Here is a tiny trained network, its code and every weight. The questions are about switching its units off for an input and a class, where a switched-off unit gives its printed mean instead of its output.

import numpy as np


def w(rows, s, z=0):
    codes = np.array(rows[::2]) - 128.0
    scale = np.full(codes.shape[1], s)
    scale[-1] = z or s
    return codes * scale


def f(y):
    return y / 2 * (1 + np.tanh(0.7978845608 * (y + 0.044715 * y**3)))


def log_softmax(a):
    a = a - a.max(-1, keepdims=True)
    return a - np.log(np.exp(a).sum(-1, keepdims=True))


def net(x, mask):
    res = np.array(x, float).reshape(1, 6) / 4 @ E
    y = f(res @ A[0][:, :-1].T + A[0][:, -1])
    res = res + np.where(mask, y, B[0][:, -1]) @ B[0][:, :-1]
    return log_softmax(res[-1] @ U[:, :-1].T + U[:, -1])


A, B = {}, {}
E = w([
[208,157,212],'x0',
[141,2,169],'x1',
[127,125,124],'x2',
[24,138,214],'x3',
[130,128,129],'x4',
[129,126,128],'x5',
],0.0078)
A[0] = w([
[216,155,205,89],'n1',
[213,132,63,30],'n2',
[119,223,107,34],'n3',
[51,147,196,52],'n4',
[55,57,19,193],'n5',
[122,223,106,10],'n6',
[216,148,208,102],'n7',
[118,222,106,15],'n8',
[212,128,67,72],'n9',
[51,73,58,35],'n10',
[128,127,132,103],'n11',
[55,153,207,52],'n12',
[141,1,188,12],'n13',
[121,2,153,71],'n14',
[55,157,212,55],'n15',
[62,165,187,53],'n16',
[214,142,217,110],'n17',
[57,152,198,60],'n18',
[85,146,190,49],'n19',
[219,136,67,56],'n20',
[207,130,64,70],'n21',
[112,226,106,27],'n22',
[117,231,113,41],'n23',
[214,134,63,3],'n24',
[150,104,44,97],'n25',
[109,225,109,62],'n26',
[127,15,176,51],'n27',
[205,132,207,91],'n28',
[211,156,211,71],'n29',
[207,134,61,66],'n30',
[208,157,212,63],'n31',
],0.0074,0.0036)
B[0] = w([
[49,171,94,182],'n1',
[68,25,123,171],'n2',
[194,106,61,160],'n3',
[91,20,80,177],'n4',
[50,251,123,253],'n5',
[184,108,53,152],'n6',
[51,173,78,188],'n7',
[220,108,20,153],'n8',
[80,57,138,181],'n9',
[56,211,21,163],'n10',
[123,119,114,118],'n11',
[104,27,101,180],'n12',
[233,171,9,192],'n13',
[213,176,19,195],'n14',
[113,41,107,185],'n15',
[136,36,105,164],'n16',
[54,177,76,193],'n17',
[109,6,92,176],'n18',
[101,71,81,142],'n19',
[79,31,133,183],'n20',
[76,35,144,178],'n21',
[239,116,25,161],'n22',
[187,109,66,168],'n23',
[71,20,109,164],'n24',
[75,116,155,160],'n25',
[209,112,89,173],'n26',
[217,151,1,186],'n27',
[62,203,87,174],'n28',
[69,158,79,176],'n29',
[82,30,144,179],'n30',
[46,168,44,171],'n31',
],0.0066,0.0042)
U = w([
[211,126,58,73],'0',
[77,33,134,63],'1',
[120,142,144,233],'2',
[123,143,142,213],'3',
[48,191,106,44],'4',
[133,131,147,211],'5',
[173,137,252,46],'6',
[175,125,193,10],'7',
],0.012,0.014)

Each question gives the input, the list of numbers given to net, and the class t.
The units are the neurons (one row each of A and B). Each row of codes is followed by its name. A weight is (code - 128) times the scale printed after its matrix; where a second scale follows, it is the last column's (A, B and U).
mask holds one flag per neuron, in row order. A switched-off neuron (its flag False) gives its mean, the last column of its row in B, instead of its output. The means were averaged over made-up inputs and are rounded, as every weight is.
A unit's drop is (log p(t) with every unit on - log p(t) with that unit switched off) / (log p(t) with every unit on - log p(t) with every unit switched off).
The circuit of an input: a set's keep is (log p(t) with only the set's units on - log p(t) with every unit switched off) / (log p(t) with every unit on - log p(t) with every unit switched off). Starting from the 12 units with the biggest drops (on a tie, the unit counted first), units are removed one at a time, each time the one whose removal leaves the highest keep (on an exact tie, the one counted first), for as long as the keep stays at least 0.8.
units of the circuit, in order: the units of the circuit, biggest drop first
top k neurons: the k neurons with the biggest drops, biggest first
drop when u is switched off: that unit's drop, to one decimal
input [-4,7,0,-1,4,0], class 0: units of the circuit, in order : [n14, n13]
input [-8,-2,-1,-2,7,-5], class 4: units of the circuit, in order : [n5]
input [4,7,-4,1,-2,-4], class 0: units of the circuit, in order : [n13, n27]
input [5,8,-8,-4,-6,-4], class 0: top 4 neurons : [n13, n27, n14, n5]
input [-4,5,4,5,-3,4], class 0: units of the circuit, in order : [n14, n27]
input [0,7,-3,-4,-2,-4], class 0: units of the circuit, in order : [n13, n14]
input [-8,6,7,2,-3,-6], class 4: top 2 neurons : [n5, n10]
input [-8,5,-6,7,1,0], class 4: top 3 neurons : [n5, n10, n14]
input [-4,8,-2,7,1,0], class 0: drop when n14 is switched off : 0.2
input [-7,6,3,-2,7,4], class 4: drop when n22 is switched off : 0.1
input [-2,-6,5,-8,-7,4], class 1: drop when n1 is switched off : 0.0
input [-8,5,0,4,1,7], class 4: drop when n10 is switched off : 0.3
